Below are the code and all the weights of a small trained network. Each question names an input and a class and asks about switching units off, where a switched-off unit gives its printed mean instead of its output.

import numpy as np


def w(rows, s, z=0):
    codes = np.array(rows[::2]) - 128.0
    scale = np.full(codes.shape[1], s)
    scale[-1] = z or s
    return codes * scale


def f(y):
    return np.maximum(y, 0)


def log_softmax(a):
    a = a - a.max(-1, keepdims=True)
    return a - np.log(np.exp(a).sum(-1, keepdims=True))


def net(x, mask):
    res = np.array(x, float).reshape(1, 5) / 4 @ E
    y = f(res @ A[0][:, :-1].T + A[0][:, -1])
    res = res + np.where(mask, y, B[0][:, -1]) @ B[0][:, :-1]
    return log_softmax(res[-1] @ U[:, :-1].T + U[:, -1])


A, B = {}, {}
E = w([
[113,98,130,140],'x0',
[251,209,135,239],'x1',
[153,164,128,112],'x2',
[53,131,255,182],'x3',
[189,51,163,145],'x4',
],0.0076)
A[0] = w([
[55,106,79,112,252],'neuron 0',
[107,162,131,208,98],'neuron 1',
[208,39,158,125,33],'neuron 2',
[160,81,144,133,105],'neuron 3',
[138,93,216,126,81],'neuron 4',
[117,170,201,145,99],'neuron 5',
[192,167,159,161,175],'neuron 6',
[128,117,56,117,186],'neuron 7',
[193,68,170,121,115],'neuron 8',
[135,114,107,177,67],'neuron 9',
[133,123,55,127,76],'neuron 10',
[134,126,124,174,50],'neuron 11',
[174,115,108,100,125],'neuron 12',
[119,132,197,153,189],'neuron 13',
[99,173,187,157,233],'neuron 14',
[169,170,149,140,176],'neuron 15',
[58,61,123,158,120],'neuron 16',
[135,196,150,150,56],'neuron 17',
[143,240,100,102,138],'neuron 18',
[112,171,53,129,222],'neuron 19',
[196,159,10,94,84],'neuron 20',
[85,93,184,162,145],'neuron 21',
[136,123,135,65,133],'neuron 22',
[150,85,135,135,125],'neuron 23',
[84,105,101,78,71],'neuron 24',
[112,127,89,186,148],'neuron 25',
[199,64,73,97,165],'neuron 26',
],0.014,0.0033)
B[0] = w([
[254,126,180,136,214],'neuron 0',
[110,71,142,110,180],'neuron 1',
[76,178,194,75,187],'neuron 2',
[159,154,180,59,159],'neuron 3',
[126,166,92,170,177],'neuron 4',
[88,73,176,158,182],'neuron 5',
[249,96,113,121,224],'neuron 6',
[154,131,209,214,192],'neuron 7',
[135,169,197,103,182],'neuron 8',
[178,108,87,119,150],'neuron 9',
[85,124,211,171,173],'neuron 10',
[144,50,86,141,151],'neuron 11',
[116,136,151,185,173],'neuron 12',
[145,116,163,184,190],'neuron 13',
[145,123,203,167,201],'neuron 14',
[194,123,106,110,194],'neuron 15',
[183,112,109,107,185],'neuron 16',
[142,123,132,114,173],'neuron 17',
[175,136,168,61,200],'neuron 18',
[144,143,252,141,195],'neuron 19',
[106,80,150,194,245],'neuron 20',
[164,103,138,176,188],'neuron 21',
[176,93,101,149,166],'neuron 22',
[186,240,158,38,155],'neuron 23',
[163,63,107,127,189],'neuron 24',
[147,63,145,51,155],'neuron 25',
[139,134,183,206,221],'neuron 26',
],0.007,0.011)
U = w([
[155,115,163,129,254],'0',
[122,176,227,84,200],'1',
[201,59,89,140,162],'2',
[85,144,183,228,65],'3',
[143,140,153,150,254],'4',
[96,240,78,254,50],'5',
[116,143,102,48,2],'6',
[91,230,7,64,2],'7',
],0.0087,0.0033)

Each question gives the input, the list of numbers given to net, and the class t.
The units are the neurons (one row each of A and B). Each row of codes is followed by its name. A weight is (code - 128) times the scale printed after its matrix; where a second scale follows, it is the last column's (A, B and U).
mask holds one flag per neuron, in row order. A switched-off neuron (its flag False) gives its mean, the last column of its row in B, instead of its output. The means were averaged over made-up inputs and are rounded, as every weight is.
A unit's drop is (log p(t) with every unit on - log p(t) with that unit switched off) / (log p(t) with every unit on - log p(t) with every unit switched off).
The circuit of an input: a set's keep is (log p(t) with only the set's units on - log p(t) with every unit switched off) / (log p(t) with every unit on - log p(t) with every unit switched off). Starting from the 12 units with the biggest drops (on a tie, the unit counted first), units are removed one at a time, each time the one whose removal leaves the highest keep (on an exact tie, the one counted first), for as long as the keep stays at least 0.8.
circuit, biggest first: the units of the circuit, biggest drop first
unit that matters most: the unit with the biggest drop
k most important neurons: the k neurons with the biggest drops, biggest first
drop when u is switched off: that unit's drop, to one decimal
input [7,8,3,5,6], class 2: 2 most important neurons -> neuron 6; neuron 11
input [-8,-8,5,4,-5], class 2: unit that matters most -> neuron 24
input [-1,2,-6,-6,8], class 1: circuit, biggest first -> neuron 2; neuron 8
input [-4,5,0,-8,2], class 3: circuit, biggest first -> neuron 20; neuron 26
input [4,3,7,-8,4], class 3: 2 most important neurons -> neuron 20; neuron 26
input [6,4,3,-7,0], class 3: circuit, biggest first -> neuron 20; neuron 26; neuron 10
input [2,4,-1,-5,7], class 1: circuit, biggest first -> neuron 2; neuron 8
input [5,4,-5,-7,5], class 3: 2 most important neurons -> neuron 26; neuron 20
input [3,7,-5,-7,7], class 1: 2 most important neurons -> neuron 2; neuron 8
input [5,1,3,-6,5], class 3: 2 most important neurons -> neuron 26; neuron 20
input [8,8,6,-2,8], class 1: 4 most important neurons -> neuron 2; neuron 8; neuron 23; neuron 3
input [-8,3,-2,2,8], class 1: 2 most important neurons -> neuron 2; neuron 8
input [6,7,-6,-2,-3], class 2: drop when neuron 6 is switched off -> 0.2
input [4,-6,-4,-1,1], class 2: drop when neuron 16 is switched off -> 0.1
input [4,-2,-1,-6,-2], class 3: drop when neuron 11 is switched off -> 0.0
input [4,4,1,1,-1], class 2: most important neuron -> neuron 2
